Below is a small trained network, with its code and all its weights. Each question gives an input and a class and asks what happens when units are switched off, that is, made to give their printed mean instead of their output.

import numpy as np


def w(rows, s, z=0):
    codes = np.array(rows[::2]) - 128.0
    scale = np.full(codes.shape[1], s)
    scale[-1] = z or s
    return codes * scale


def f(y):
    return y / 2 * (1 + np.tanh(0.7978845608 * (y + 0.044715 * y**3)))


def log_softmax(a):
    a = a - a.max(-1, keepdims=True)
    return a - np.log(np.exp(a).sum(-1, keepdims=True))


def net(x, mask):
    res = np.array(x, float).reshape(1, 6) / 4 @ E
    y = f(res @ A[0][:, :-1].T + A[0][:, -1])
    res = res + np.where(mask, y, B[0][:, -1]) @ B[0][:, :-1]
    return log_softmax(res[-1] @ U[:, :-1].T + U[:, -1])


A, B = {}, {}
E = w([
[188,137,136,254,136,114,194,66,153,158,91],'x0',
[135,135,116,151,128,144,40,166,187,153,44],'x1',
[215,132,127,45,122,113,164,109,93,120,37],'x2',
[29,126,150,142,150,47,137,104,64,164,54],'x3',
[199,117,137,166,144,84,87,192,15,177,166],'x4',
[152,132,138,124,124,99,27,10,102,82,157],'x5',
],0.0045)
A[0] = w([
[74,132,126,95,127,149,161,71,208,95,102,19],'neuron 1',
[1,122,127,158,123,58,144,89,51,148,29,1],'neuron 2',
[79,112,143,13,132,138,74,172,111,115,151,68],'neuron 3',
[111,123,136,104,112,125,235,83,67,114,223,41],'neuron 4',
[165,131,131,197,138,128,162,89,144,139,105,10],'neuron 5',
[176,126,132,215,128,116,170,86,153,139,108,23],'neuron 6',
[230,119,121,117,108,161,125,150,204,109,197,30],'neuron 7',
[81,124,136,2,124,131,80,176,122,128,165,79],'neuron 8',
[176,128,126,75,129,124,153,107,104,128,77,45],'neuron 9',
[138,133,129,123,128,124,56,27,117,118,147,44],'neuron 10',
[117,120,132,115,133,124,201,97,87,110,184,23],'neuron 11',
[112,143,132,130,129,137,207,224,156,143,119,38],'neuron 12',
[74,132,129,91,129,154,161,65,209,104,104,26],'neuron 13',
[118,126,140,105,138,116,220,89,86,112,204,32],'neuron 14',
[145,126,136,175,123,150,4,194,199,138,9,53],'neuron 15',
[77,129,127,90,130,150,164,63,217,105,103,21],'neuron 16',
[142,135,136,125,127,112,60,42,122,106,147,38],'neuron 17',
[188,129,134,78,130,119,151,115,114,120,73,39],'neuron 18',
[209,125,132,180,137,103,76,219,7,144,151,20],'neuron 19',
[114,124,134,139,127,131,213,238,158,126,113,49],'neuron 20',
[222,126,124,121,120,168,129,149,190,102,191,29],'neuron 21',
[142,133,138,128,117,106,69,57,122,103,146,37],'neuron 22',
[111,136,130,134,125,133,213,232,154,136,114,50],'neuron 23',
[153,143,141,179,126,124,154,108,137,130,114,15],'neuron 24',
[139,130,130,126,123,117,64,42,118,111,145,38],'neuron 25',
[201,139,114,118,118,188,128,135,164,119,181,15],'neuron 26',
[53,128,120,217,133,132,97,137,155,126,210,59],'neuron 27',
[48,133,120,218,140,128,96,135,161,133,219,66],'neuron 28',
[216,131,123,43,138,112,173,91,105,125,55,45],'neuron 29',
[194,134,113,54,130,121,153,109,104,126,67,41],'neuron 30',
[169,119,141,214,130,133,173,77,146,143,104,25],'neuron 31',
[142,131,138,126,126,110,63,47,123,106,147,38],'neuron 32',
[170,117,137,215,126,126,173,78,148,141,104,23],'neuron 33',
],0.0088,0.0015)
B[0] = w([
[132,123,133,139,103,96,120,132,92,164,197,217],'neuron 1',
[95,143,217,102,239,104,149,151,103,141,89,227],'neuron 2',
[139,173,75,151,118,102,133,171,99,73,98,225],'neuron 3',
[120,152,83,128,164,114,101,94,226,142,133,210],'neuron 4',
[129,153,97,130,122,116,121,153,111,95,120,162],'neuron 5',
[121,157,82,126,113,111,119,170,100,83,112,185],'neuron 6',
[94,138,189,118,198,101,138,135,109,141,92,223],'neuron 7',
[128,168,70,146,114,111,130,175,98,67,92,233],'neuron 8',
[130,115,165,143,102,141,115,126,144,115,120,160],'neuron 9',
[144,96,94,109,139,173,153,113,101,150,109,195],'neuron 10',
[128,141,104,127,145,117,114,106,180,142,127,158],'neuron 11',
[154,93,98,113,136,176,147,108,101,146,112,197],'neuron 12',
[133,119,132,139,103,92,119,135,94,164,197,220],'neuron 13',
[126,138,93,127,153,110,109,100,201,143,129,183],'neuron 14',
[121,155,66,119,169,107,118,62,253,140,154,255],'neuron 15',
[133,123,132,142,100,94,122,132,93,165,205,225],'neuron 16',
[143,98,96,117,137,170,154,119,108,149,113,187],'neuron 17',
[125,116,162,143,102,147,116,132,153,107,128,164],'neuron 18',
[115,121,133,139,77,78,130,125,80,180,252,234],'neuron 19',
[150,90,94,109,137,184,143,99,92,147,111,208],'neuron 20',
[94,137,180,114,187,99,138,135,108,141,96,211],'neuron 21',
[145,105,103,121,137,163,147,123,111,147,114,172],'neuron 22',
[151,90,97,115,137,182,142,98,92,149,107,206],'neuron 23',
[128,139,109,127,126,119,127,145,118,108,127,137],'neuron 24',
[145,102,100,116,139,168,149,120,108,147,114,181],'neuron 25',
[100,137,167,121,176,106,141,136,113,140,106,187],'neuron 26',
[146,112,194,135,66,156,112,126,155,92,103,226],'neuron 27',
[144,112,200,138,58,161,113,128,162,89,102,238],'neuron 28',
[129,109,192,143,69,160,113,129,172,101,115,216],'neuron 29',
[127,119,171,146,87,161,108,126,145,100,122,185],'neuron 30',
[121,157,76,128,113,116,124,172,102,85,112,186],'neuron 31',
[143,104,100,119,136,170,153,121,110,149,114,182],'neuron 32',
[129,161,78,126,115,117,122,173,102,84,112,186],'neuron 33',
],0.025,0.0039)
U = w([
[138,197,44,143,111,105,126,208,82,46,90,94],'0',
[184,46,82,93,148,223,180,85,88,181,92,135],'1',
[125,115,150,154,79,63,112,131,82,203,245,2],'2',
[67,146,225,98,227,91,149,145,114,149,72,168],'3',
[150,96,222,160,45,182,82,124,187,72,96,204],'4',
[123,167,66,121,174,104,91,57,255,151,133,219],'5',
],0.0062,0.00026)

Each question gives the input, the list of numbers given to net, and the class t.
The units are the neurons (one row each of A and B). Each row of codes is followed by its name. A weight is (code - 128) times the scale printed after its matrix; where a second scale follows, it is the last column's (A, B and U).
mask holds one flag per neuron, in row order. A switched-off neuron (its flag False) gives its mean, the last column of its row in B, instead of its output. The means were averaged over made-up inputs and are rounded, as every weight is.
A unit's drop is (log p(t) with every unit on - log p(t) with that unit switched off) / (log p(t) with every unit on - log p(t) with every unit switched off).
The circuit of an input: a set's keep is (log p(t) with only the set's units on - log p(t) with every unit switched off) / (log p(t) with every unit on - log p(t) with every unit switched off). Starting from the 12 units with the biggest drops (on a tie, the unit counted first), units are removed one at a time, each time the one whose removal leaves the highest keep (on an exact tie, the one counted first), for as long as the keep stays at least 0.8.
circuit, biggest first: the units of the circuit, biggest drop first
unit that matters most: the unit with the biggest drop
top k neurons: the k neurons with the biggest drops, biggest first
drop of u: that unit's drop, to one decimal
input [-5,-7,2,-4,2,-1], class 5: circuit, biggest first : [neuron 4]
input [0,2,-5,4,2,-2], class 4: circuit, biggest first : [neuron 28; neuron 27]
input [-3,-6,7,7,5,-8], class 1: top 2 neurons : [neuron 23; neuron 20]
input [1,-4,-7,-6,-1,0], class 4: top 3 neurons : [neuron 28; neuron 27; neuron 2]
input [3,-7,-1,3,-5,3], class 5: top 3 neurons : [neuron 4; neuron 14; neuron 19]
input [-4,-7,6,-5,7,-5], class 2: top 2 neurons : [neuron 19; neuron 15]
input [-6,1,8,-1,-3,5], class 4: top 2 neurons : [neuron 29; neuron 30]
input [-2,-6,-3,8,-2,5], class 3: top 2 neurons : [neuron 2; neuron 15]
input [7,2,-8,-5,2,-5], class 4: top 4 neurons : [neuron 28; neuron 27; neuron 8; neuron 3]
input [8,8,-6,-2,8,4], class 0: top 2 neurons : [neuron 6; neuron 33]
input [-8,-3,4,7,3,8], class 0: top 2 neurons : [neuron 3; neuron 8]
input [-7,-3,6,-3,-2,0], class 0: top 2 neurons : [neuron 8; neuron 3]
input [-6,0,7,3,0,-5], class 4: top 2 neurons : [neuron 29; neuron 30]
input [7,-7,8,-6,-7,5], class 4: top 3 neurons : [neuron 29; neuron 30; neuron 18]
input [-3,-4,7,1,2,-5], class 4: unit that matters most : neuron 29
input [-1,4,1,8,2,-1], class 3: drop of neuron 2 : 0.7
input [-1,-1,-4,6,-3,7], class 1: drop of neuron 8 : 0.0
input [-8,8,3,6,-2,4], class 0: drop of neuron 14 : 0.1
